Below is a small trained network, with its code and all its weights. Each question gives an input and a class and asks what happens when units are switched off, that is, made to give their printed mean instead of their output.

import numpy as np


def w(rows, s, z=0):
    codes = np.array(rows[::2]) - 128.0
    scale = np.full(codes.shape[1], s)
    scale[-1] = z or s
    return codes * scale


def f(y):
    return y / 2 * (1 + np.tanh(0.7978845608 * (y + 0.044715 * y**3)))


def log_softmax(a):
    a = a - a.max(-1, keepdims=True)
    return a - np.log(np.exp(a).sum(-1, keepdims=True))


def net(x, mask):
    res = np.array(x, float).reshape(1, 3) / 4 @ E
    y = f(res @ A[0][:, :-1].T + A[0][:, -1])
    res = res + np.where(mask, y, B[0][:, -1]) @ B[0][:, :-1]
    return log_softmax(res[-1] @ U[:, :-1].T + U[:, -1])


A, B = {}, {}
E = w([
[11,33,83],'x0',
[155,16,216],'x1',
[85,130,254],'x2',
],0.0071)
A[0] = w([
[224,109,38,245],'n0',
[184,153,197,225],'n1',
[155,160,87,166],'n2',
[48,170,169,253],'n3',
[91,63,135,189],'n4',
[144,201,140,241],'n5',
[148,128,7,219],'n6',
[4,23,136,180],'n7',
[133,155,66,152],'n8',
[188,123,176,181],'n9',
],0.012,0.0054)
B[0] = w([
[102,158,212,240],'n0',
[206,87,106,229],'n1',
[133,175,176,174],'n2',
[129,149,11,205],'n3',
[98,66,105,192],'n4',
[192,173,128,218],'n5',
[84,172,166,234],'n6',
[80,106,99,254],'n7',
[100,176,142,174],'n8',
[161,66,136,193],'n9',
],0.012,0.009)
U = w([
[187,128,54,193],'0',
[99,192,227,6],'1',
[2,68,79,158],'2',
[203,40,208,80],'3',
],0.0088,0.0011)

Each question gives the input, the list of numbers given to net, and the class t.
The units are the neurons (one row each of A and B). Each row of codes is followed by its name. A weight is (code - 128) times the scale printed after its matrix; where a second scale follows, it is the last column's (A, B and U).
mask holds one flag per neuron, in row order. A switched-off neuron (its flag False) gives its mean, the last column of its row in B, instead of its output. The means were averaged over made-up inputs and are rounded, as every weight is.
A unit's drop is (log p(t) with every unit on - log p(t) with that unit switched off) / (log p(t) with every unit on - log p(t) with every unit switched off).
The circuit of an input: a set's keep is (log p(t) with only the set's units on - log p(t) with every unit switched off) / (log p(t) with every unit on - log p(t) with every unit switched off). Starting from all 10 units, units are removed one at a time, each time the one whose removal leaves the highest keep (on an exact tie, the one counted first), for as long as the keep stays at least 0.8.
units of the circuit, in order: the units of the circuit, biggest drop first
top k neurons: the k neurons with the biggest drops, biggest first
drop when u is switched off: that unit's drop, to one decimal
input [-2,-2,2], class 0: units of the circuit, in order => n0; n6
input [2,7,4], class 2: units of the circuit, in order => n7
input [-4,-8,4], class 0: units of the circuit, in order => n3; n0
input [0,1,3], class 0: units of the circuit, in order => n0; n6
input [-1,-6,3], class 0: units of the circuit, in order => n0; n3
input [2,5,1], class 2: top 2 neurons => n7; n5
input [-3,-6,4], class 0: drop when n0 is switched off => 0.2
input [0,-1,6], class 0: drop when n3 is switched off => 0.2
input [-8,2,1], class 3: drop when n3 is switched off => 0.1
input [0,-4,-8], class 1: drop when n6 is switched off => 0.0
